Here is a tiny trained network, its code and every weight. The questions are about switching its units off for an input and a class, where a switched-off unit gives its printed mean instead of its output.

import numpy as np


def w(rows, s, z=0):
    codes = np.array(rows[::2]) - 128.0
    scale = np.full(codes.shape[1], s)
    scale[-1] = z or s
    return codes * scale


def norm(h):
    return h / np.sqrt((h * h).mean(-1, keepdims=True) + 1e-5)


def f(y):
    return np.maximum(y, 0)


def log_softmax(a):
    a = a - a.max(-1, keepdims=True)
    return a - np.log(np.exp(a).sum(-1, keepdims=True))


def net(x, mask):
    res = np.array(x, float).reshape(1, 6) / 4 @ E
    u = 0
    for l in range(4):
        y = f(norm(res) @ A[l][:, :-1].T + A[l][:, -1])
        res = res + np.where(mask[u : u + 10], y, B[l][:, -1]) @ B[l][:, :-1]
        u += 10
    return log_softmax(norm(res)[-1] @ U[:, :-1].T + U[:, -1])


A, B = {}, {}
E = w([
[223,67,73,209,65],'x0',
[129,130,130,128,129],'x1',
[128,127,128,128,128],'x2',
[130,128,129,128,131],'x3',
[188,46,179,60,127],'x4',
[83,9,101,159,227],'x5',
],0.0015)
A[0] = w([
[103,74,212,166,150,130],'0.n0',
[201,94,178,143,134,29],'0.n1',
[63,202,178,37,221,24],'0.n2',
[60,67,112,127,249,45],'0.n3',
[62,199,222,21,100,85],'0.n4',
[200,50,168,3,118,202],'0.n5',
[149,67,129,196,194,1],'0.n6',
[217,142,85,187,68,87],'0.n7',
[27,207,107,118,194,129],'0.n8',
[63,108,103,79,202,58],'0.n9',
],0.0023,0.00093)
B[0] = w([
[119,138,81,119,115,176],'0.n0',
[123,113,82,120,80,160],'0.n1',
[187,106,119,181,65,234],'0.n2',
[80,103,178,150,34,234],'0.n3',
[159,170,94,104,254,236],'0.n4',
[162,117,150,62,143,247],'0.n5',
[139,138,61,113,153,176],'0.n6',
[133,157,220,118,108,204],'0.n7',
[129,132,103,100,67,249],'0.n8',
[96,145,199,99,54,196],'0.n9',
],0.0029,0.0018)
A[1] = w([
[179,84,160,60,138,162],'1.n0',
[89,152,95,72,162,185],'1.n1',
[70,122,101,131,170,4],'1.n2',
[113,130,91,236,67,31],'1.n3',
[175,232,146,143,111,128],'1.n4',
[94,158,253,110,71,105],'1.n5',
[117,147,2,170,126,2],'1.n6',
[168,55,39,195,160,47],'1.n7',
[165,94,127,74,140,180],'1.n8',
[182,182,158,179,163,14],'1.n9',
],0.0023,0.00088)
B[1] = w([
[194,155,169,101,45,246],'1.n0',
[103,192,151,51,112,208],'1.n1',
[79,169,167,186,70,149],'1.n2',
[167,253,223,171,208,200],'1.n3',
[168,98,28,87,54,251],'1.n4',
[155,59,81,203,190,232],'1.n5',
[213,147,249,92,171,170],'1.n6',
[204,124,41,36,238,202],'1.n7',
[186,198,157,69,75,218],'1.n8',
[45,183,103,187,67,146],'1.n9',
],0.0017,0.0013)
A[2] = w([
[126,46,227,107,228,26],'2.n0',
[137,94,55,226,239,8],'2.n1',
[33,116,76,119,64,86],'2.n2',
[141,130,93,177,228,65],'2.n3',
[107,153,51,203,171,106],'2.n4',
[58,175,70,131,129,141],'2.n5',
[172,121,189,163,71,105],'2.n6',
[20,188,123,148,4,157],'2.n7',
[116,84,149,102,184,29],'2.n8',
[22,117,182,87,114,137],'2.n9',
],0.0029,0.0015)
B[2] = w([
[91,183,91,102,3,162],'2.n0',
[251,181,234,99,216,164],'2.n1',
[125,122,178,118,228,175],'2.n2',
[163,134,231,119,159,151],'2.n3',
[179,132,236,97,64,169],'2.n4',
[101,16,124,122,125,194],'2.n5',
[110,139,107,199,78,174],'2.n6',
[76,24,101,183,202,251],'2.n7',
[125,175,144,140,5,139],'2.n8',
[68,135,196,223,105,200],'2.n9',
],0.0025,0.0023)
A[3] = w([
[74,91,157,104,108,83],'3.n0',
[144,112,197,163,212,85],'3.n1',
[137,19,27,128,160,106],'3.n2',
[171,159,152,96,105,141],'3.n3',
[124,42,137,131,115,67],'3.n4',
[145,123,68,252,119,107],'3.n5',
[43,204,92,158,159,143],'3.n6',
[38,186,95,103,155,123],'3.n7',
[180,158,128,115,68,215],'3.n8',
[160,46,179,23,199,254],'3.n9',
],0.0037,0.0016)
B[3] = w([
[94,151,180,97,51,162],'3.n0',
[194,57,213,171,207,169],'3.n1',
[119,116,43,55,196,163],'3.n2',
[116,109,143,178,158,188],'3.n3',
[111,174,81,50,135,162],'3.n4',
[60,254,114,117,127,171],'3.n5',
[192,17,48,113,135,192],'3.n6',
[217,56,72,92,147,182],'3.n7',
[78,53,120,120,169,223],'3.n8',
[82,214,92,196,123,252],'3.n9',
],0.0031,0.0032)
U = w([
[173,67,2,71,177,251],'0',
[26,25,162,190,193,80],'1',
[174,252,173,37,178,132],'2',
[29,134,224,68,24,74],'3',
[93,232,80,238,63,104],'4',
[211,131,233,210,228,91],'5',
[234,59,185,137,13,93],'6',
],0.011,0.0019)

Each question gives the input, the list of numbers given to net, and the class t.
The units are the neurons (one row each of A and B). Each row of codes is followed by its name. A weight is (code - 128) times the scale printed after its matrix; where a second scale follows, it is the last column's (A, B and U).
mask holds one flag per neuron, layer by layer. A switched-off neuron (its flag False) gives its mean, the last column of its row in B, instead of its output. The means were averaged over made-up inputs and are rounded, as every weight is.
A unit's drop is (log p(t) with every unit on - log p(t) with that unit switched off) / (log p(t) with every unit on - log p(t) with every unit switched off).
The circuit of an input: a set's keep is (log p(t) with only the set's units on - log p(t) with every unit switched off) / (log p(t) with every unit on - log p(t) with every unit switched off). Starting from the 12 units with the biggest drops (on a tie, the unit counted first), units are removed one at a time, each time the one whose removal leaves the highest keep (on an exact tie, the one counted first), for as long as the keep stays at least 0.8.
units of the circuit, in order: the units of the circuit, biggest drop first
k most important neurons: the k neurons with the biggest drops, biggest first
k most important neurons of layer l: the k neurons of layer l with the biggest drops, biggest first
drop of u: that unit's drop, to one decimal
input [4,8,-3,0,0,4], class 5: most important neuron => 2.n1
input [-3,8,-5,0,0,-1], class 0: 2 most important neurons => 0.n5, 2.n1
input [-2,-6,5,5,8,-7], class 2: units of the circuit, in order => 0.n4, 3.n9
input [-1,-5,0,4,1,0], class 2: 2 most important neurons => 0.n4, 0.n5
input [3,-2,6,8,0,-1], class 4: 3 most important neurons => 3.n5, 2.n6, 0.n5
input [8,-3,1,5,0,0], class 4: 2 most important neurons of layer 3 => 3.n5, 3.n6
input [-2,-2,4,7,-7,1], class 1: 3 most important neurons => 2.n7, 0.n4, 2.n4
input [-2,5,-4,7,-8,1], class 1: 4 most important neurons => 2.n7, 0.n4, 2.n5, 2.n4
input [8,-1,2,3,-2,0], class 4: 2 most important neurons => 0.n7, 0.n4
input [2,-1,7,-6,-1,7], class 5: 2 most important neurons => 2.n1, 3.n1
input [6,-7,2,2,0,6], class 5: 2 most important neurons of layer 2 => 2.n1, 2.n3
input [0,-7,-7,-1,-8,-8], class 0: 2 most important neurons of layer 2 => 2.n7, 2.n9
input [8,1,0,0,6,3], class 0: drop of 3.n2 => 0.2
input [-1,0,-8,-4,4,-5], class 2: units of the circuit, in order => 0.n4
input [0,-7,-5,-1,-1,-4], class 0: drop of 0.n2 => 0.3
input [-3,-8,4,6,8,-4], class 2: drop of 0.n4 => 0.2
